Here is a tiny trained network, its code and every weight. The questions are about switching its units off for an input and a target symbol, where a switched-off unit gives its printed mean instead of its output.

import numpy as np


def w(rows, s, z=0):
    codes = np.array(rows[::2]) - 128.0
    scale = np.full(codes.shape[1], s)
    scale[-1] = z or s
    return codes * scale


def norm(h):
    return h / np.sqrt((h * h).mean(-1, keepdims=True) + 1e-5)


def f(y):
    return y / 2 * (1 + np.tanh(0.7978845608 * (y + 0.044715 * y**3)))


def softmax(a):
    e = np.exp(a - a.max(-1, keepdims=True))
    return e / e.sum(-1, keepdims=True)


def log_softmax(a):
    a = a - a.max(-1, keepdims=True)
    return a - np.log(np.exp(a).sum(-1, keepdims=True))


def net(x, mask):
    ids = ['βγδεζηθλμξπστφψω'.index(c) for c in x.split()]
    T = len(ids)
    res = E[ids] + P[:T]
    u = 0
    for l in range(3):
        r = norm(res)
        for j in range(2):
            rows = slice(3 * j, 3 * j + 3)
            q, k, v = (r @ M[l][rows].T for M in (Q, K, V))
            z = softmax(np.where(np.tri(T) > 0, q @ k.T / 3**0.5, -1e9)) @ v
            o = O[l][rows]
            res = res + np.where(mask[u + j], z, o[:, -1]) @ o[:, :-1]
        u += 2
        y = f(norm(res) @ A[l][:, :-1].T + A[l][:, -1])
        res = res + np.where(mask[u : u + 4], y, B[l][:, -1]) @ B[l][:, :-1]
        u += 4
    return log_softmax(norm(res)[-1] @ U[:, :-1].T + U[:, -1])


Q, K, V, O, A, B = {}, {}, {}, {}, {}, {}
E = w([
[128,101,117,150,79,103,138],'β',
[88,128,126,95,99,81,145],'γ',
[87,148,137,129,139,80,120],'δ',
[107,140,161,88,119,193,170],'ε',
[121,131,166,103,76,128,156],'ζ',
[120,168,186,141,125,130,127],'η',
[129,108,123,121,56,134,159],'θ',
[112,94,76,137,119,151,145],'λ',
[88,148,122,90,112,132,151],'μ',
[122,112,111,142,133,180,145],'ξ',
[100,108,109,134,169,147,136],'π',
[143,105,135,175,100,127,129],'σ',
[112,99,102,170,130,79,117],'τ',
[211,120,89,6,234,122,67],'φ',
[143,104,156,154,121,166,143],'ψ',
[129,122,141,190,152,128,112],'ω',
],0.012)
P = w([
[149,214,63,154,96,148,123],'0',
[30,111,163,117,63,174,1],'1',
[73,102,135,133,113,151,89],'2',
[159,130,123,130,172,111,206],'3',
[92,113,137,147,145,125,172],'4',
[6,50,183,124,87,164,24],'5',
[61,79,153,131,124,141,102],'6',
[145,119,142,121,173,93,221],'7',
[109,93,143,128,156,119,164],'8',
[52,36,168,109,111,152,48],'9',
[52,72,153,142,139,129,132],'10',
[122,91,140,126,164,102,188],'11',
],0.0063)
Q[0] = w([
[102,58,181,82,175,107,167],'L0H0',
[139,167,107,139,112,142,114],'L0H0',
[93,11,184,68,180,113,172],'L0H0',
[139,115,236,207,254,73,44],'L0H1',
[133,150,131,123,90,93,110],'L0H1',
[134,173,18,104,53,197,96],'L0H1',
],0.0082)
K[0] = w([
[169,102,136,97,147,121,117],'L0H0',
[125,133,128,148,120,134,140],'L0H0',
[166,120,143,95,157,110,110],'L0H0',
[248,110,96,33,163,120,56],'L0H1',
[73,107,98,127,153,137,138],'L0H1',
[131,121,132,182,103,153,214],'L0H1',
],0.011)
V[0] = w([
[92,110,138,176,131,118,198],'L0H0',
[171,122,118,101,157,129,94],'L0H0',
[254,139,95,30,143,126,10],'L0H0',
[172,107,132,95,154,117,118],'L0H1',
[131,125,126,133,118,121,125],'L0H1',
[109,141,127,147,117,135,126],'L0H1',
],0.0096)
O[0] = w([
[196,156,89,117,104,129,65,51],'L0H0',
[107,67,162,94,136,103,146,190],'L0H0',
[28,3,228,116,207,98,216,255],'L0H0',
[142,101,226,50,189,114,127,102],'L0H1',
[126,127,115,137,126,133,122,122],'L0H1',
[117,142,92,164,98,140,130,147],'L0H1',
],0.0051,0.0025)
A[0] = w([
[188,51,180,160,118,202,175,104],'L0N0',
[223,184,87,128,159,87,223,62],'L0N1',
[128,36,147,152,67,97,191,59],'L0N2',
[187,79,245,216,123,33,99,3],'L0N3',
],0.012,0.0036)
B[0] = w([
[136,162,137,201,87,202,105,207],'L0N0',
[70,99,168,175,180,109,249,173],'L0N1',
[34,149,13,151,85,159,126,254],'L0N2',
[159,202,217,255,126,33,83,200],'L0N3',
],0.0097,0.0049)
Q[1] = w([
[220,253,85,142,130,93,78],'L1H0',
[104,118,203,121,141,82,10],'L1H0',
[102,99,109,81,58,217,33],'L1H0',
[115,65,137,147,105,156,124],'L1H1',
[133,133,133,141,117,110,138],'L1H1',
[86,86,116,168,100,146,136],'L1H1',
],0.022)
K[1] = w([
[243,181,100,79,147,104,91],'L1H0',
[140,101,204,121,201,68,198],'L1H0',
[131,171,87,186,141,121,253],'L1H0',
[142,118,143,104,165,111,137],'L1H1',
[142,126,135,137,132,115,146],'L1H1',
[152,134,120,95,177,119,165],'L1H1',
],0.025)
V[1] = w([
[126,145,198,102,69,98,179],'L1H0',
[177,152,155,90,62,117,125],'L1H0',
[192,3,111,202,72,151,152],'L1H0',
[120,112,127,111,115,124,87],'L1H1',
[139,95,142,110,137,111,141],'L1H1',
[137,109,128,106,144,138,104],'L1H1',
],0.014)
O[1] = w([
[39,143,112,126,134,150,104,72],'L1H0',
[106,123,66,182,115,158,147,1],'L1H0',
[115,9,174,153,99,132,160,180],'L1H0',
[153,97,111,152,104,150,120,91],'L1H1',
[110,153,80,141,151,151,141,102],'L1H1',
[151,117,96,154,123,146,144,100],'L1H1',
],0.011,0.0057)
A[1] = w([
[148,55,80,3,230,206,156,64],'L1N0',
[87,133,122,48,169,138,163,64],'L1N1',
[143,106,101,113,172,149,117,253],'L1N2',
[129,96,144,117,240,250,111,48],'L1N3',
],0.015,0.0041)
B[1] = w([
[189,135,44,88,251,222,91,252],'L1N0',
[118,76,136,146,138,132,155,233],'L1N1',
[163,145,140,114,54,95,117,161],'L1N2',
[219,40,135,162,76,139,144,218],'L1N3',
],0.015,0.0037)
Q[2] = w([
[133,179,138,108,147,157,199],'L2H0',
[130,144,94,134,68,146,146],'L2H0',
[136,88,78,153,157,55,137],'L2H0',
[47,103,111,196,153,166,119],'L2H1',
[114,143,150,70,199,87,205],'L2H1',
[109,103,151,2,95,115,35],'L2H1',
],0.023)
K[2] = w([
[92,139,158,112,70,91,87],'L2H0',
[147,117,82,92,71,120,144],'L2H0',
[150,84,102,100,194,161,66],'L2H0',
[121,86,108,22,203,171,178],'L2H1',
[37,136,235,117,161,106,59],'L2H1',
[102,199,175,228,130,58,252],'L2H1',
],0.02)
V[2] = w([
[131,101,124,151,193,107,77],'L2H0',
[136,149,169,190,159,148,108],'L2H0',
[96,118,114,116,100,52,101],'L2H0',
[140,141,150,146,86,156,105],'L2H1',
[125,93,79,177,161,6,70],'L2H1',
[122,104,56,46,78,88,163],'L2H1',
],0.023)
O[2] = w([
[123,157,160,90,103,137,136,184],'L2H0',
[94,120,159,103,90,132,133,253],'L2H0',
[126,121,125,131,138,163,61,48],'L2H0',
[106,106,142,97,80,100,104,138],'L2H1',
[117,167,203,119,171,249,144,108],'L2H1',
[80,137,137,126,219,107,107,26],'L2H1',
],0.018,0.0037)
A[2] = w([
[238,138,171,67,207,31,102,253],'L2N0',
[106,76,38,58,106,83,190,24],'L2N1',
[254,150,165,9,223,81,108,92],'L2N2',
[110,194,37,58,99,67,133,121],'L2N3',
],0.016,0.0043)
B[2] = w([
[137,127,195,142,184,103,119,229],'L2N0',
[111,161,147,85,129,133,42,254],'L2N1',
[166,80,3,52,79,141,193,222],'L2N2',
[151,131,129,174,132,189,220,191],'L2N3',
],0.025,0.0073)
U = w([
[142,176,79,165,62,161,197,102],'β',
[72,144,124,75,131,114,176,202],'γ',
[113,149,196,109,178,237,154,16],'δ',
[66,30,126,153,170,203,110,46],'ε',
[53,76,66,135,146,73,93,150],'ζ',
[190,149,204,106,42,157,125,59],'η',
[76,117,30,175,101,165,136,138],'θ',
[158,249,85,61,108,158,95,160],'λ',
[95,188,102,106,215,140,72,224],'μ',
[142,121,93,85,30,65,81,97],'ξ',
[148,74,194,97,218,101,124,77],'π',
[182,195,85,177,109,50,119,212],'σ',
[154,165,145,174,190,118,196,169],'τ',
[177,112,77,74,141,92,172,252],'φ',
[105,14,140,185,78,126,171,32],'ψ',
[188,176,204,117,145,51,68,121],'ω',
],0.011,0.0041)

Each question gives the input, a string of symbols that net reads in full, and the target symbol t.
The units are the heads (3 rows each of Q, K, V and O) and the neurons (one row each of A and B). Each row of codes is followed by its name. A weight is (code - 128) times the scale printed after its matrix; where a second scale follows, it is the last column's (O, A, B and U).
mask holds one flag per unit, layer by layer, with each layer's heads first. A switched-off unit (its flag False) gives its mean, the last column of its rows in O or B, instead of its output. The means were averaged over made-up inputs and are rounded, as every weight is.
A unit's drop is (log p(t) with every unit on - log p(t) with that unit switched off) / (log p(t) with every unit on - log p(t) with every unit switched off).
The circuit of an input: a set's keep is (log p(t) with only the set's units on - log p(t) with every unit switched off) / (log p(t) with every unit on - log p(t) with every unit switched off). Starting from the 12 units with the biggest drops (on a tie, the unit counted first), units are removed one at a time, each time the one whose removal leaves the highest keep (on an exact tie, the one counted first), for as long as the keep stays at least 0.8.
circuit, biggest first: the units of the circuit, biggest drop first
most important unit: the unit with the biggest drop
top k neurons: the k neurons with the biggest drops, biggest first
k most important neurons of layer l: the k neurons of layer l with the biggest drops, biggest first
which heads matter: for each layer, one digit per head in row order, 1 if its drop is at least 0.15 and else 0, layers parted by /
input τ θ ω ω β μ ζ ω, target τ: top 4 neurons -> (L0N3; L0N1; L2N3; L0N0)
input δ τ τ π μ, target δ: most important unit -> L0N1
input δ η φ π ω β, target β: circuit, biggest first -> (L2N3; L0N2; L2H0)
input ψ ψ θ ε ε θ γ ω ε τ π θ, target δ: circuit, biggest first -> (L1H0; L0H0; L0N1; L2H1)
input δ μ λ γ ζ ω ψ ω θ, target ξ: circuit, biggest first -> (L0H0; L0N1; L0N3; L2H1)
input δ τ ψ, target λ: circuit, biggest first -> (L0H0; L1H0)
input γ μ τ ω π θ β τ θ γ π, target ζ: top 2 neurons -> (L0N1; L1N0)
input γ γ φ τ ξ γ η θ ζ β, target β: top 2 neurons -> (L1N0; L2N3)
input ω β λ η, target ε: which heads matter -> 10 / 10 / 11
input τ θ β, target δ: circuit, biggest first -> (L2H1; L0N0)
input τ γ θ γ η ξ τ π π λ, target φ: top 4 neurons -> (L0N3; L0N0; L2N2; L0N1)
input σ ψ τ λ π σ τ δ π, target δ: which heads matter -> 10 / 10 / 01
input ε β μ λ θ θ, target π: top 2 neurons -> (L0N3; L0N0)
input ξ ψ ω ψ θ π, target ξ: circuit, biggest first -> (L2H1)
input ω ζ τ, target η: which heads matter -> 11 / 00 / 01
input ω θ η ω μ ε η ω ζ τ β, target θ: which heads matter -> 10 / 10 / 10
input ξ ω θ β, target η: 3 most important neurons of layer 0 -> (L0N1; L0N0; L0N2)
input τ β ξ φ τ ω ω β τ, target τ: top 2 neurons -> (L0N2; L1N0)
input ε π η ψ δ, target β: top 2 neurons -> (L0N1; L2N3)
input η μ σ φ λ, target λ: top 4 neurons -> (L2N1; L0N2; L1N0; L0N3)
input σ ω ω μ λ, target η: circuit, biggest first -> (L0H0; L0N1; L2H1; L2N2)
input ψ γ σ, target ξ: circuit, biggest first -> (L2H1)
input δ ω λ ω τ β ω, target δ: circuit, biggest first -> (L2H1; L0H0; L0N0)
input π τ ω, target φ: which heads matter -> 10 / 10 / 00
input φ ω φ γ ψ φ π, target π: 2 most important neurons of layer 2 -> (L2N2; L2N1)
input τ φ ψ ψ ω μ, target μ: which heads matter -> 10 / 01 / 01
input ω β γ π φ ψ ε τ γ π λ ω, target ω: circuit, biggest first -> (L0N3)
input π τ δ ω β ω δ ξ ζ σ, target ω: 3 most important neurons of layer 0 -> (L0N3; L0N0; L0N2)
input ζ ω η ω φ λ π ψ ζ ω γ, target γ: circuit, biggest first -> (L0H0; L2H0; L0N2)
input θ φ β γ π δ λ θ, target θ: which heads matter -> 00 / 00 / 00
